Here is a tiny trained network, its code and every weight. The questions are about switching its units off for an input and a class, where a switched-off unit gives its printed mean instead of its output.

import numpy as np


def w(rows, s, z=0):
    codes = np.array(rows[::2]) - 128.0
    scale = np.full(codes.shape[1], s)
    scale[-1] = z or s
    return codes * scale


def norm(h):
    return h / np.sqrt((h * h).mean(-1, keepdims=True) + 1e-5)


def f(y):
    return np.maximum(y, 0)


def log_softmax(a):
    a = a - a.max(-1, keepdims=True)
    return a - np.log(np.exp(a).sum(-1, keepdims=True))


def net(x, mask):
    res = np.array(x, float).reshape(1, 3) / 4 @ E
    u = 0
    for l in range(2):
        y = f(norm(res) @ A[l][:, :-1].T + A[l][:, -1])
        res = res + np.where(mask[u : u + 14], y, B[l][:, -1]) @ B[l][:, :-1]
        u += 14
    return log_softmax(norm(res)[-1] @ U[:, :-1].T + U[:, -1])


A, B = {}, {}
E = w([
[251,100,119,48,209],'x0',
[5,1,82,212,184],'x1',
[45,105,135,51,155],'x2',
],0.0067)
A[0] = w([
[154,137,119,124,103,121],'0.n0',
[139,62,126,166,153,64],'0.n1',
[72,54,84,96,130,122],'0.n2',
[94,250,159,154,84,78],'0.n3',
[144,99,87,145,144,56],'0.n4',
[80,145,137,152,117,102],'0.n5',
[70,94,184,142,150,149],'0.n6',
[138,120,87,124,125,22],'0.n7',
[97,171,102,125,137,150],'0.n8',
[126,156,112,139,152,18],'0.n9',
[152,167,99,133,140,181],'0.n10',
[88,208,122,176,35,191],'0.n11',
[74,139,75,207,156,46],'0.n12',
[162,152,180,88,64,6],'0.n13',
],0.011,0.0025)
B[0] = w([
[71,154,118,124,133,159],'0.n0',
[154,66,77,127,188,173],'0.n1',
[186,181,79,145,135,208],'0.n2',
[86,79,49,44,86,225],'0.n3',
[96,123,32,84,166,150],'0.n4',
[211,153,135,132,91,179],'0.n5',
[125,86,195,174,82,196],'0.n6',
[134,135,109,148,127,130],'0.n7',
[157,136,174,102,64,157],'0.n8',
[175,150,113,195,84,128],'0.n9',
[117,159,192,2,152,172],'0.n10',
[72,157,63,36,89,254],'0.n11',
[140,183,201,240,90,203],'0.n12',
[73,89,72,225,186,192],'0.n13',
],0.0056,0.0074)
A[1] = w([
[153,5,102,112,181,32],'1.n0',
[66,88,105,108,164,140],'1.n1',
[77,72,104,110,176,94],'1.n2',
[125,205,141,98,63,144],'1.n3',
[113,141,166,125,97,143],'1.n4',
[145,172,123,147,114,155],'1.n5',
[146,90,93,220,139,111],'1.n6',
[86,100,116,175,108,174],'1.n7',
[174,136,149,96,170,70],'1.n8',
[145,177,117,52,188,118],'1.n9',
[108,94,122,171,182,37],'1.n10',
[207,118,180,152,107,173],'1.n11',
[170,114,55,177,223,2],'1.n12',
[40,160,97,244,111,59],'1.n13',
],0.011,0.0028)
B[1] = w([
[96,136,38,197,165,205],'1.n0',
[182,122,88,112,88,182],'1.n1',
[109,169,114,151,150,173],'1.n2',
[79,106,73,120,161,253],'1.n3',
[122,162,1,129,109,164],'1.n4',
[85,87,201,145,190,168],'1.n5',
[86,171,95,108,85,211],'1.n6',
[209,115,226,157,133,210],'1.n7',
[153,195,218,141,153,192],'1.n8',
[156,140,202,166,97,251],'1.n9',
[154,205,94,54,138,168],'1.n10',
[100,130,124,93,101,175],'1.n11',
[97,101,76,117,185,207],'1.n12',
[165,66,216,142,90,254],'1.n13',
],0.0078,0.0063)
U = w([
[43,172,56,33,46,165],'0',
[157,122,21,198,254,164],'1',
[143,52,135,75,160,1],'2',
[116,61,203,219,47,177],'3',
[201,208,234,80,192,190],'4',
[111,79,148,92,171,2],'5',
],0.014,0.0073)

Each question gives the input, the list of numbers given to net, and the class t.
The units are the neurons (one row each of A and B). Each row of codes is followed by its name. A weight is (code - 128) times the scale printed after its matrix; where a second scale follows, it is the last column's (A, B and U).
mask holds one flag per neuron, layer by layer. A switched-off neuron (its flag False) gives its mean, the last column of its row in B, instead of its output. The means were averaged over made-up inputs and are rounded, as every weight is.
A unit's drop is (log p(t) with every unit on - log p(t) with that unit switched off) / (log p(t) with every unit on - log p(t) with every unit switched off).
The circuit of an input: a set's keep is (log p(t) with only the set's units on - log p(t) with every unit switched off) / (log p(t) with every unit on - log p(t) with every unit switched off). Starting from the 12 units with the biggest drops (on a tie, the unit counted first), units are removed one at a time, each time the one whose removal leaves the highest keep (on an exact tie, the one counted first), for as long as the keep stays at least 0.8.
circuit, biggest first: the units of the circuit, biggest drop first
k most important neurons: the k neurons with the biggest drops, biggest first
k most important neurons of layer l: the k neurons of layer l with the biggest drops, biggest first
drop of u: that unit's drop, to one decimal
input [2,0,0], class 4: circuit, biggest first => [0.n3]
input [6,0,7], class 4: 2 most important neurons of layer 0 => [0.n13 0.n1]
input [1,-1,-7], class 4: 3 most important neurons of layer 0 => [0.n10 0.n12 0.n6]
input [1,1,8], class 1: 3 most important neurons => [0.n11 0.n10 0.n12]
input [1,-2,2], class 4: 3 most important neurons => [0.n11 0.n1 0.n3]
input [0,4,1], class 3: 4 most important neurons => [0.n12 1.n13 0.n6 1.n6]
input [1,0,-8], class 4: 2 most important neurons => [0.n10 0.n13]
input [5,1,6], class 1: 2 most important neurons => [1.n0 0.n10]
input [1,-1,7], class 4: 2 most important neurons of layer 0 => [0.n11 0.n3]
input [4,0,3], class 4: 2 most important neurons of layer 0 => [0.n13 0.n1]
input [1,5,7], class 1: drop of 1.n6 => 0.0
input [-7,2,7], class 3: drop of 1.n13 => 0.1
